In the rows, zero is written as 128.
Each row is followed by its class number.
[107  77 140 173 144 163 132 149 121 124 102 145 133  69 126 108 145 140
 111 139 138 155 120 125 171 146 146 100  51 129 114 176 128 124 153 141
 157 115] => 6
[139 102 114 142 121 138  96 140  89 102 163 123 133 102 114 103 145 150
 145 137 125 139 117  95 113  99 120  64  95 144 156 135 193 187  73 126
 152 128] => 8
[179  76 128  62 129 103 106 111  96 169  94 144 133 145 123 114 128 159
 105 150 134 139 139 162 148 151 124 127 160 140 124  92 157 127 131 149
 116 170] => 7
[123  90 119 155 123 124 124 170 151 125 123 166 136 190 110 117 133 136
  98 139 150  88  80 135 143 119 169 116 135 150 107 145 195 143 119  98
 194 161] => 0
[171 179 119 100 140 153 136 181 222 138 135 143  53 154 119  74 184 102
 148 183 149 144 112 102 142 114 128 142  85 135 145 122 127 183 122 112
 155 135] => 5
[149 142 121  72 135 114 116 143  72 106 117 135 115 160 111 101 165 185
 148 198 156 128 143 108 138 157 135 105 147 137 127  78 157 161 147 161
 115 151] => 0
[142 136 128 107 105 139 156  87 107  94 148 115 142 186  72  75 118 131
 147 185 128  75 148 118 123 125 128 117 129 130 124 106 182 181 115 126
 162 150] => 5
[ 79 213 167 171  96 151 150  93  96  77 111 116 119 147 117 119 119  99
 107 150 165  93 150  85 148  95 122 156  94 134 104 146 111 118 183 141
 110 107] => 3
[ 86 138 125 158 140 158 176 116 100 131  97 125 114 158 155 169 135 159
 177 125 118 110 122 106 144 172 164 133 127 123  83 145 103 211 173 118
 121 127] => 6
[163 165 164 106 114 117 135 122 113 114  86 130 139 116 128 135 129 145
  82 191 117 132 150 139  81 185 141 158 155 155 129 139 149  81 116 148
 145 133] => 5
[113 168 131 148 131 128 151 119 112 105  92 129 197  89 161 124 145 143
  99 165 105 133 123 161 133 168 137 141  50 170  70 180 144  83 108 141
 107 112] => 8
[ 87 134 120 219 138 138 119 136 100  87 128 163 143 123 118 102 151 134
 136 184 155 151 141 124 166 110 122 124  85  96 143 126 109 158 163 142
 138 122] => 6
[109 185 134 124 126 110 128 122 113 113 128 118  89 173 128  87 137  84
 169 173 151 126 132 103 172 159 150 154 103 120 149 101 116 114 125 101
 122 149] => 3
[123  97 112 131 125 113 127  93 155  81 136 103  76 140  71  88 155  92
 161 186 152 108 144 118 111 137 110 117 119 105 180 118 110 155 105 131
 132 138] => 0
[122 177 123 111 108 144 133 121  89 127 140 109 143 139 137 104 139 138
 137 117 104 125 135  92 151 125 149 104 113 137 104 130 171 150 142 114
 144 129] => 4
[136 166 147 102  80 108 124 117  94  97 107 137 139 175 135 109 128 113
 145 207 115 103 153 146 127 175 148 154 174 127 155 132 143 136 116  98
 150 172] => 2
[132 114 114 158 108 154 125 111 116  76 191 161 179 131 107  70 139 123
  93 160 136 157 136 105 131  98 143 123  66 142 147 126 168 136 129 126
 161 112] => 4
[133 116 128 154 112 124 128 172 144 113 137 148 160 128 121 122 119 152
 125 155 146 149 121 130 114 157 145 119 127 141 133 126 149 106 115 121
 121 115] => 0
[145 120 139 120  59 141  99 163 104 135 144 127 121 143 147 100 128  95
 121 107 147 140 105 108 179 132 156  79 100 139 132 132 180 122 146 109
 128 144] => 2
[117  55 147 165 135 153 186 131 123 106 118 176 164 157  69 158 107 163
 103  95 156 113 119 125 127 102 143 140 138 143  86 138 141 122 122 135
 179 126] => 4
[104 154 145 160 143 120 158 138 123 118 127 138 118 178 107 127 115 167
 129 160 146  99  95 128 133 142 141 126 132 149  76 142 157  71 112 123
 158 118] => 6
[137 152  96 111 129 153 139 105 111 142 113 123 194 171 135 146 112 125
 124  73 141 138 115 119 144  86 143  93 109 161  89 139 154 122 168 134
 109  98] => 4
[137 162 146 118 101 122  97 118 148  85  84 114  75 159 126 109 186 127
 116 189 156  82 164 106 163 146 117 158 108 129 123 137 156 156 148 153
 102 154] => 0
[ 81 182 174 204 107 163 147 123 107 115 143 129 123 101 147 103 137 131
 118  80 121 140 159 109 152 103 116 164  76 110 123 149 108  80 147  97
  77 120] => 3
[ 97 181 157 182 141 109 130  96 131 109 111 109  92 154  86  95 122 106
 165 181 140 105 166 123 140 145 129 132 131 128 129 121 111  95 118 135
 172 138] => 5
[125 130 143 176 116 128 157 118 102  75 102 148 144 186  98 126 140 143
 102 178 143 119  93 121 129 173 176 153 107 128  88 125 150 102 107 148
 123 124] => 5
[115 135 137 162 109 137 100  97  94 115 123 104 107 147 152 166 135 150
 153 119 121 106 174 110 129 161 164 139 111 145 125 145 159 139 122 128
 129 123] => 0
[153 104 129 118 133 160 114 109 129  75 147 116 155 156  61  87 145 139
 146 141 144 115 148 101 137 106 105  74  79 168 151 118 191 165  92 120
 138 123] => 5
[134 173 145 118  82 141 165 129 147 114 151 115 133 132 128 109 139 112
 132 157 150  97 159 133 155 131 106 145  67 168 113  95 149 112 135 137
 150 154] => 5
[161 146 115 136 169 170 157 138 146 165 152 115 103 134 125 144 133 117
 121 109 107 140 161 124 111 106 102 159  97 137 136 127 110 140 162 109
  57 143] => 5
[121 183 128 100 130 136 139 159 148 119  90 126 111 137 161 110 158 127
 167 132 164 144 110  77 179 126 152 138  46 127  90 133 134 148 117 146
 121 133] => 8
[126 145 104  74 117 131 105 112 129  97 105 140 194 135 150 132 152 126
 155 149 129 153 101 115 175 165 167 101  99 139 119 119 119 199 117 129
 163 101] => 2
[ 90 205 173 131 102 112 136 142  90 120 102 119 119 112 167 142 118 161
 135 166 109 107 131 138 119 162 163 155 112 131  99 164 138  51 110 147
 159 121] => 1
[109 178 142 169 131 139 147 166 103 106 131 140 101 142 120  94 143 148
 175 149 155 105 167 104 168 127 129 116  87 117 124 129 132 114 150 139
 114 125] => 3
[117 164 109 114 100 128 124  73  99 121 115  97 201 121 170 130 119 119
 158 113 109 153 135 120 123 153 164 131  86 139 108 138 150 166  96 116
 125 104] => 8
[122 144  89 108 110 152 140 104 108 156 132 111 172 155 132 126 143 141
 120  86 117 132 106 110 131  83 136 101 124 135  86  94 150 252 170 123
 103 128] => 7
[102 167 136 193 113 122 153  81 116  90 129 130 111 157 118 137 108 112
 148 182 120  71 150 139 131 131 132 190 126 100 134 160 101  92  99 114
 136 108] => 3
[144 128 154 132 110 150 145 178 111 139 118 152 107 108 137 120 129 143
 103 107 128 137 106 113 152 124 136 107 104 108 123 137 155  83 137 128
 143 146] => 5
[120 114 167 110 136 118  98 114  82 134  77 157  88 138 124 129 134 164
 121 132 162 140 130 158 129 142 108  88 172 130 140 128 166 141 151 163
 181 148] => 6
[113 208 145 178  93 127 141 164  99 112 144 139  89 152 176 101 147 168
 202 139 146 116 160  88 139 106 142 131  99 120 122 133 149 101 103 126
 127 147] => 8
[146 137 129 212  69 113 120  93 149 101 181 129  96 168 103  91 129  92
 163 200 153 155 134 127 158 145 126 168 116 104 154  77  96  91  86 109
  97  97] => 5
[152 186  99  58 107 136 146 159 116 158  85 102  96 121 170 127 160 105
 150 149 128 135  65  99 185 122 134 107  88 135  87 145 119 137 127 102
  96 127] => 8
[110 119 150 136 133 116 133 165 123 107  87 166 136 154  95 145 113 138
 117 160 154  80 124 141 154 118 130 116 143 140 105 161 137 112 147 123
 181 133] => 1
[105 133 108 183  88 101 101 146 114  99 123 130 159 141 155 153 144 139
 171 120 149 123 129 112 131 141 144  91 154 125 160 105 125 134 122 116
 129 137] => 0
[ 83 110 127 159  98 137 173  75  82  74 165 111 173 125 100  92 112 149
 156 173 135  96 159 113 119 115 121 146 110 112 140  97 104 130 128 133
 111 156] => 0
[132 124 128 173 138 140 122 195 120 118 128 159 161 116 131 114 147 161
 124 165 107 131 136 144 140 149 154 115  88 145 116 182 145 103 130  99
 114 110] => 1
[117 156 135 183 138 123 116 107  92 112 137 142 149 165 153 135 157 154
 119 143 101 140 143 163  92 161 151 143 123 172 124 164 121  71 132  92
  70 112] => 1
[122 137 109 104 130 108 212 121 143 110  73 157 180 190  85 159 121 159
 109 117 161  68 112 159 117 105 110 123 154 121  53 116 124 121 154 159
 129 130] => 7
[113  70 127 211 145 158 151 146 137 140 145 162 131 118 109 135 134 152
 102 102 141 133 126 136 139 110 137 123  98 123  98 153 135 150 153 123
 163 109] => 6
[155 164 115 112 141 140 164 156 160 149 116 116 129 161 133 179 117 135
 121 148 103  79  87 132 154 142 121 151 117 156  76 141 141 105 108 106
 104 130] => 5
[127 120 148 140 134 135 117 107 139 152 134 113 101 146 132 125 151 126
 118 109 138 129 154 110 174 144 141 163  98 173  95 112 145 130 140 140
 128 155] => 4
[132 179 121 121 158 135 133 141 117 137 139 141 105 113 150 137 172 126
  98  98 114 126 153 117 141 147 144 132  85 135 108 143 136 132 163 117
 147 109] => 3
[127 149  91 113 140 143 158 106 110 116 132 164 173 170 139 145 131 165
 141 111 108 131  80 134 101 109 166 101 149 104 101 151 109 151 121 121
 148  84] => 2
[126 159 140 209 106 113  94 149 170 137 150 181  86 147 176 111 150 124
 134 149 128 147  77 126 201 142 168 137 103 126 122 132 116  45  84  91
 196 113] => 5
[116 131 136 141 116 143 126 155 125  85 143 143 142 141 109  96 124 140
 142 149 155 110 142 131 134  86  89 100  95 145 172 136 163  83 118 109
 115 161] => 0
[119 182  96 126 107 127 119 123  82 129 107 112 187 148 170 144 170 128
 137  92 132 134 127  99 156 115 166 116  86 158  82 114 166 198 135 112
 139 136] => 8
[132  95 137 125 130 150 151  91  56  86 140 157 165 147  92 106 121 146
 117 162 149 169 140 112 115 134 154 139  87 152 110 121 156 162 110 121
 143 116] => 8
[166 105 132  84 144 127 129 183 162 151 111 156  76 124 144  96 155 121
 131 142 137 108 118 137 153 112 110 103 135 131 165 160 106  66 136 117
 127 193] => 2
[122 157 156 159 106 118  83 141 139 105 111 158  84 117 157 138 149 134
 170 172 156 119 193 114 191 150 131 129 106 127 136 148  95 128 162 141
 160  95] => 1
[112 166 104 130 160 138 182 157 156 175 113 109 113 107 159 125 142 108
 152 119 107 105 114 122 156 108 100 137 102 129  87 152  76 151 160  96
  73 168] => 8
[139 134 134 153  59 141 148 145 121 104 118 154  90 173 131  93 149 133
 171 195 159  84 160  87 195 131 165 122 106 143 107 132 132 153 152 105
 168 140] => 7
[ 99 172 118 157 151 132 132 123 103 119 134 118 113 157 137 101 153 112
 151 122 131 108 128 102 176 117 142 136  74 119 126 127 122 108 138 111
  97 146] => 3
[132 106 133 184 108 131 150 138 116 129 136 156 142 123 106 107 112 128
 121 135 150 166 125 132 109 128 148 119 125 125 103 141 139 146 119 119
 145  96] => 8
[106 174 104 193 109 137 182 175 102 119 147 131 140 179 112 109 141 126
 166 144 147  90 114 101 144 107 163 124 117 127 103 121 124 139 142  91
 119 127] => 3
[ 82 137 139  86 147 120 175 131  87 127  80 123 110 136 149 159  85 117
 180 120 126 125  78 105 150 166 155 130 107 101 108 138 118 131  98 124
 145 166] => 8
[101 131 138 122 164 151 162 146  78 105 154 149 118 119  83  89 118 167
 149 152 127  92 132 105 148 110 127  96  98 115 122 131 154 156 122 132
 185 131] => 3
[102 144 141  86 170 132 130 113  69 115  83 147 153 166 112 111 140 168
 135 136 134 143 128 135 138 155 138  95 138 134 111 119 173 185 156 126
 168 149] => 6
[127 130 128 197  95 148 151 114  42 121 154 159 161 137 119 106 102 137
 124 156 128 144 153 132  93 101 157 139 164 111 155 135 116 126 154  95
 128 109] => 3
[136 163 146 116 135 140 139 136 131 100 113 160  92 142 132  66 141 145
 168 199 154 115 134 126 164 129 119  97  85 133 146 136 127  76 132 158
 155 150] => 5
[127 137 128 130  97 150 132  98 122 166  88 108 102 104 207 216 141 120
 150  70 100  89 138 122 165 156 155 126 115 148 107 153 106 155 154 129
 171 138] => 5
[109 168  97 146 109 161 154  74  96 113 154 107 135 194 164 137 139 126
 175 126 100 109 130 122 152 151 133 133  89 128 111 139 137 177 156  71
  63 116] => 6
[134 202  97 109 127 140 146 137  86 152 131 151 181 171 181 119 161 185
 140 114 127 139 105 135 160 110 159 113  84 168  38 120 177 162 134 123
 128 113] => 8
